Below are the code and all the weights of a small trained network. Each question names an input and a target symbol and asks about switching units off, where a switched-off unit gives its printed mean instead of its output.

import numpy as np


def w(rows, s, z=0):
    codes = np.array(rows[::2]) - 128.0
    scale = np.full(codes.shape[1], s)
    scale[-1] = z or s
    return codes * scale


def f(y):
    return np.maximum(y, 0)


def softmax(a):
    e = np.exp(a - a.max(-1, keepdims=True))
    return e / e.sum(-1, keepdims=True)


def log_softmax(a):
    a = a - a.max(-1, keepdims=True)
    return a - np.log(np.exp(a).sum(-1, keepdims=True))


def net(x, mask):
    ids = ['ΞΠαβγεζλμστ'.index(c) for c in x.split()]
    T = len(ids)
    res = E[ids] + P[:T]
    u = 0
    for l in range(2):
        r = res
        for j in range(2):
            rows = slice(2 * j, 2 * j + 2)
            q, k, v = (r @ M[l][rows].T for M in (Q, K, V))
            z = softmax(np.where(np.tri(T) > 0, q @ k.T / 2**0.5, -1e9)) @ v
            o = O[l][rows]
            res = res + np.where(mask[u + j], z, o[:, -1]) @ o[:, :-1]
        u += 2
        y = f(res @ A[l][:, :-1].T + A[l][:, -1])
        res = res + np.where(mask[u : u + 8], y, B[l][:, -1]) @ B[l][:, :-1]
        u += 8
    return log_softmax(res[-1] @ U[:, :-1].T + U[:, -1])


Q, K, V, O, A, B = {}, {}, {}, {}, {}, {}
E = w([
[123,99,148],'Ξ',
[106,93,145],'Π',
[129,192,147],'α',
[124,85,106],'β',
[91,191,160],'γ',
[117,192,163],'ε',
[183,95,102],'ζ',
[10,172,162],'λ',
[151,225,52],'μ',
[234,125,162],'σ',
[25,186,31],'τ',
],0.014)
P = w([
[67,114,218],'0',
[94,99,199],'1',
[106,103,191],'2',
[122,86,159],'3',
[121,94,147],'4',
[136,87,116],'5',
[130,83,106],'6',
[143,77,81],'7',
[141,66,66],'8',
[142,51,47],'9',
[148,34,23],'10',
[163,2,8],'11',
[157,30,18],'12',
[134,30,22],'13',
],0.003)
Q[0] = w([
[81,65,1],'L0H1',
[157,140,153],'L0H1',
[136,50,130],'L0H2',
[156,144,159],'L0H2',
],0.032)
K[0] = w([
[252,133,233],'L0H1',
[142,137,155],'L0H1',
[90,116,22],'L0H2',
[108,104,74],'L0H2',
],0.028)
V[0] = w([
[156,167,183],'L0H1',
[53,137,196],'L0H1',
[106,107,3],'L0H2',
[75,128,61],'L0H2',
],0.0039)
O[0] = w([
[165,127,88,137],'L0H1',
[170,215,145,48],'L0H1',
[206,209,134,254],'L0H2',
[141,251,174,253],'L0H2',
],0.003,0.00069)
A[0] = w([
[114,2,77,110],'L0N1',
[100,28,168,100],'L0N2',
[112,213,137,122],'L0N3',
[123,90,235,79],'L0N4',
[205,119,100,32],'L0N5',
[125,175,106,44],'L0N6',
[25,126,67,123],'L0N7',
[77,183,2,2],'L0N8',
],0.009,0.0033)
B[0] = w([
[119,211,117,253],'L0N1',
[132,185,159,180],'L0N2',
[161,159,94,224],'L0N3',
[162,191,95,156],'L0N4',
[129,70,170,187],'L0N5',
[139,164,127,150],'L0N6',
[176,63,176,241],'L0N7',
[253,203,208,242],'L0N8',
],0.019,0.0025)
Q[1] = w([
[59,146,39],'L1H1',
[248,188,227],'L1H1',
[32,71,86],'L1H2',
[117,146,113],'L1H2',
],0.016)
K[1] = w([
[79,145,74],'L1H1',
[234,17,176],'L1H1',
[105,255,216],'L1H2',
[122,90,129],'L1H2',
],0.017)
V[1] = w([
[41,154,254],'L1H1',
[117,156,183],'L1H1',
[60,196,107],'L1H2',
[139,144,64],'L1H2',
],0.018)
O[1] = w([
[105,138,213,68],'L1H1',
[45,163,149,246],'L1H1',
[89,251,145,91],'L1H2',
[189,125,109,134],'L1H2',
],0.013)
A[1] = w([
[196,178,147,118],'L1N1',
[135,216,104,66],'L1N2',
[69,145,73,134],'L1N3',
[137,75,176,14],'L1N4',
[195,123,184,255],'L1N5',
[227,192,132,154],'L1N6',
[209,192,110,14],'L1N7',
[244,155,189,41],'L1N8',
],0.011,0.007)
B[1] = w([
[186,108,157,201],'L1N1',
[153,66,154,193],'L1N2',
[201,96,135,187],'L1N3',
[176,166,171,139],'L1N4',
[5,165,82,223],'L1N5',
[145,199,113,246],'L1N6',
[48,107,109,190],'L1N7',
[195,28,167,201],'L1N8',
],0.022,0.011)
U = w([
[126,129,168,72],'Ξ',
[92,111,155,59],'Π',
[148,117,142,119],'α',
[122,104,140,138],'β',
[136,130,145,116],'γ',
[171,164,153,166],'ε',
[123,184,52,255],'ζ',
[26,93,120,85],'λ',
[198,75,73,127],'μ',
[52,2,72,137],'σ',
[107,29,161,87],'τ',
],0.0082,0.0061)

Each question gives the input, a string of symbols that net reads in full, and the target symbol t.
The units are the heads (2 rows each of Q, K, V and O) and the neurons (one row each of A and B). Each row of codes is followed by its name. A weight is (code - 128) times the scale printed after its matrix; where a second scale follows, it is the last column's (O, A, B and U).
mask holds one flag per unit, layer by layer, with each layer's heads first. A switched-off unit (its flag False) gives its mean, the last column of its rows in O or B, instead of its output. The means were averaged over made-up inputs and are rounded, as every weight is.
A unit's drop is (log p(t) with every unit on - log p(t) with that unit switched off) / (log p(t) with every unit on - log p(t) with every unit switched off).
The circuit of an input: a set's keep is (log p(t) with only the set's units on - log p(t) with every unit switched off) / (log p(t) with every unit on - log p(t) with every unit switched off). Starting from the 12 units with the biggest drops (on a tie, the unit counted first), units are removed one at a time, each time the one whose removal leaves the highest keep (on an exact tie, the one counted first), for as long as the keep stays at least 0.8.
circuit, biggest first: the units of the circuit, biggest drop first
unit that matters most: the unit with the biggest drop
k most important neurons: the k neurons with the biggest drops, biggest first
k most important neurons of layer l: the k neurons of layer l with the biggest drops, biggest first
heads that matter: for each layer, one digit per head in row order, 1 if its drop is at least 0.15 and else 0, layers parted by /
input Ξ σ ζ α ζ ζ λ Π α ζ Π Ξ, target ζ: circuit, biggest first -> (L1N8)
input ζ ζ σ α ζ Ξ γ Ξ ζ ε λ, target λ: circuit, biggest first -> (L1N5, L0N7, L0N8, L1H1)
input ζ γ Ξ, target ζ: 3 most important neurons -> (L1N8, L0N4, L0N7)
input ζ λ ε μ μ λ, target μ: 3 most important neurons of layer 0 -> (L0N8, L0N7, L0N3)
input ζ Ξ σ Ξ γ, target σ: heads that matter -> 01 / 11
input Ξ μ α ζ γ ζ α γ σ ε, target σ: 3 most important neurons of layer 0 -> (L0N5, L0N1, L0N3)
input μ ε ε Ξ β, target ε: heads that matter -> 00 / 11
input γ β ζ ζ γ α, target ζ: circuit, biggest first -> (L1N8, L0N7)
input β μ Ξ Ξ ζ μ Π λ ζ Ξ ε λ Ξ ζ, target λ: 3 most important neurons of layer 0 -> (L0N7, L0N1, L0N5)
input Ξ Ξ Ξ μ ε ζ μ Π μ ζ α, target μ: heads that matter -> 00 / 10
input ζ β ε, target ζ: heads that matter -> 00 / 10
input μ σ Ξ μ Ξ ε, target μ: circuit, biggest first -> (L0N8, L1N5, L0N4, L1H1)
input τ β Ξ ζ ζ ζ μ Ξ σ, target λ: 2 most important neurons of layer 0 -> (L0N7, L0N8)
input ζ ζ μ Ξ γ ζ Ξ σ ζ, target σ: circuit, biggest first -> (L1H2, L1N6)
input ζ ζ Ξ Ξ μ ζ ζ μ ζ Π ζ ζ ζ, target ζ: 2 most important neurons of layer 0 -> (L0N1, L0N7)
input α σ μ, target σ: 2 most important neurons of layer 0 -> (L0N8, L0N1)
input ζ ε Ξ ζ μ σ α, target σ: 4 most important neurons -> (L1N6, L0N5, L0N1, L0N3)
input μ ζ μ γ, target μ: 3 most important neurons -> (L0N8, L0N1, L1N5)
input ε ζ ε ζ σ Ξ Ξ Ξ λ λ ε, target λ: unit that matters most -> L1H1
input λ μ ζ Ξ τ ζ γ γ γ ζ ε μ β, target ζ: heads that matter -> 01 / 10
input Π ζ β λ γ, target λ: 2 most important neurons of layer 0 -> (L0N1, L0N7)
input λ ζ ζ β Π ε ζ γ ε γ Ξ ε ζ ζ, target ζ: unit that matters most -> L1H1
input Π ζ ζ Π ζ μ ζ Ξ β, target ζ: heads that matter -> 00 / 10
input Π μ ε Ξ, target μ: 2 most important neurons -> (L0N8, L1N3)
input Ξ ε ζ ζ γ, target ζ: 2 most important neurons -> (L1N8, L0N7)
input γ σ ε Ξ, target σ: 3 most important neurons -> (L1N6, L0N2, L0N1)
